x =
[[115 137 121 122 123 133]
 [138 115 125 128 119 123]
 [132 132 139 136 136 117]
 [121 139 119 128 120 118]
 [137 134 136 124 104 133]
 [137 119 122 125 123 131]
 [136 128 122 117 137 124]]
x[0][0] -> 115
x[5][4] -> 123
x[5][3] -> 125
x[4][0] -> 137
x[6][0] -> 136
x[1][0] -> 138
x[1][3] -> 128
x[:, 4] -> [123, 119, 136, 120, 104, 123, 137]
x[:, 0] -> [115, 138, 132, 121, 137, 137, 136]
x[3][1] -> 139
x[6][3] -> 117
x[5] -> [137, 119, 122, 125, 123, 131]
x[4][2] -> 136
x[2][5] -> 117
x[0][4] -> 123

X =
[[128 124 125 128 124 127 133 130 124 133 125 110]
 [124 141 157 128 150 143 134 154 130 134 125 154]
 [127 130 136 127 135 135 134 140 127 134 125 131]]
X[0][0] -> 128
X[0][5] -> 127
X[2][7] -> 140
X[0][7] -> 130
X[2][4] -> 135
X[2][11] -> 131
X[2][3] -> 127
X[1][8] -> 130
X[2][1] -> 130
X[2][6] -> 134
X[2] -> [127, 130, 136, 127, 135, 135, 134, 140, 127, 134, 125, 131]
X[:, 9] -> [133, 134, 134]
X[1][2] -> 157

arr =
[[134 126 131 127 124 113 131 125 121 121]
 [121 118 124 142 118 129 123 123 133 121]
 [145 143 120 121 137 126 123 124 127 123]
 [130 123 124 135 123 107 126 132 125 123]
 [130 123 129 129 122 110 130 130 121 122]
 [136 129 119 134 128 108 121 126 128 118]
 [120 118 140 128 120 136 139 134 120 136]
 [128 123 118 143 124 119 118 124 135 119]]
arr[-8][-10] = 134
arr[:, 8] = [121, 133, 127, 125, 121, 128, 120, 135]
arr[4][-7] = 129
arr[1] = [121, 118, 124, 142, 118, 129, 123, 123, 133, 121]
arr[7][-9] = 123
arr[5][-4] = 121
arr[7][-10] = 128
arr[-5][8] = 125
arr[1][-7] = 142
arr[-3][-6] = 128
arr[4][0] = 130
arr[1][-8] = 124
arr[-1][-6] = 124
arr[:, -4] = [131, 123, 123, 126, 130, 121, 139, 118]
arr[1][0] = 121
arr[-7][-4] = 123
arr[0][5] = 113
arr[-6][8] = 127
arr[0][1] = 126
arr[:, 5] = [113, 129, 126, 107, 110, 108, 136, 119]
arr[0][-2] = 121
arr[6][5] = 136
arr[-6][-3] = 124
arr[:, -3] = [125, 123, 124, 132, 130, 126, 134, 124]
arr[-2][-8] = 140
arr[7] = [128, 123, 118, 143, 124, 119, 118, 124, 135, 119]
arr[-4] = [130, 123, 129, 129, 122, 110, 130, 130, 121, 122]
arr[1][-3] = 123
arr[-3] = [136, 129, 119, 134, 128, 108, 121, 126, 128, 118]
arr[-3][-9] = 129

m = [[114, 136, 122, 117, 123, 129], [103, 126, 137, 135, 119, 125], [135, 134, 135, 121, 125, 114], [112, 129, 118, 130, 137, 141], [117, 124, 121, 126, 121, 131], [120, 128, 121, 140, 131, 135], [124, 122, 135, 119, 125, 141], [114, 123, 125, 143, 118, 124], [135, 120, 154, 127, 124, 123], [139, 127, 123, 138, 120, 118], [123, 129, 134, 148, 126, 128]]
Rows and columns are counted from 0.
(0, 0) -> 114
(3, 0) -> 112
(10, 5) -> 128
(0, 4) -> 123
(1, 5) -> 125
(10, 3) -> 148
(5, 2) -> 121
(3, 3) -> 130
(8, 2) -> 154
(9, 0) -> 139
(1, 4) -> 119
(8, 4) -> 124
(10, 2) -> 134
(6, 2) -> 135
(6, 1) -> 122
(7, 1) -> 123
(4, 0) -> 117
(10, 0) -> 123
(5, 4) -> 131
(3, 4) -> 137
(2, 1) -> 134
(3, 5) -> 141
(3, 2) -> 118
(7, 3) -> 143
(9, 2) -> 123
(0, 1) -> 136
(9, 1) -> 127
(6, 5) -> 141
(6, 3) -> 119
(7, 0) -> 114

a = [129, 147, 116, 133, 113, 145, 137, 125, 101, 150, 132, 129, 136, 119]
a[0] => 129
a[12] => 136
a[6] => 137
a[11] => 129
a[8] => 101
a[9] => 150

A = [[142, 157, 126, 125, 123, 131, 121, 118], [142, 121, 142, 138, 140, 131, 133, 104], [134, 129, 132, 131, 125, 139, 136, 121], [132, 129, 127, 125, 126, 151, 124, 116], [140, 127, 134, 134, 127, 150, 139, 117]]
Indices start at 0.
(0, 0) = 142
(1, 0) = 142
(2, 2) = 132
(0, 1) = 157
(3, 6) = 124
(4, 4) = 127
(4, 1) = 127
(2, 0) = 134
(4, 2) = 134
(3, 5) = 151
(0, 2) = 126
(3, 0) = 132
(3, 7) = 116
(2, 6) = 136
(1, 5) = 131

M =
[[118 122 131 122 125 118 145 113 103]
 [136 129 127 131 126 131 135 135 124]
 [129 129 131 145 128 130 126 138 128]
 [125 131 129 113 120 133 129 125 125]
 [137 112 138 135 121 136 125 142 133]
 [127 117 134 122 130 115 132 132 129]
 [124 125 129 134 106 123 135 118 123]
 [131 127 132 147 133 129 129 120 134]
 [121 112 123 130 126 118 136 119 133]
 [132 130 127 130 135 132 138 116 130]]
M[0, 0] => 118
M[5, 1] => 117
M[0, 6] => 145
M[9] => [132, 130, 127, 130, 135, 132, 138, 116, 130]
M[3, 2] => 129
M[:, 2] => [131, 127, 131, 129, 138, 134, 129, 132, 123, 127]
M[2, 1] => 129
M[1, 0] => 136
M[:, 1] => [122, 129, 129, 131, 112, 117, 125, 127, 112, 130]
M[:, 7] => [113, 135, 138, 125, 142, 132, 118, 120, 119, 116]
M[5, 3] => 122
M[1] => [136, 129, 127, 131, 126, 131, 135, 135, 124]
M[7, 2] => 132
M[1, 6] => 135
M[:, 4] => [125, 126, 128, 120, 121, 130, 106, 133, 126, 135]
M[5, 6] => 132
M[4, 4] => 121
M[1, 7] => 135
M[4] => [137, 112, 138, 135, 121, 136, 125, 142, 133]
M[9, 8] => 130
M[7, 6] => 129
M[1, 4] => 126
M[9, 7] => 116
M[:, 3] => [122, 131, 145, 113, 135, 122, 134, 147, 130, 130]
M[9, 4] => 135
M[:, 8] => [103, 124, 128, 125, 133, 129, 123, 134, 133, 130]
M[:, 6] => [145, 135, 126, 129, 125, 132, 135, 129, 136, 138]
M[3, 7] => 125
M[1, 8] => 124
M[0, 5] => 118
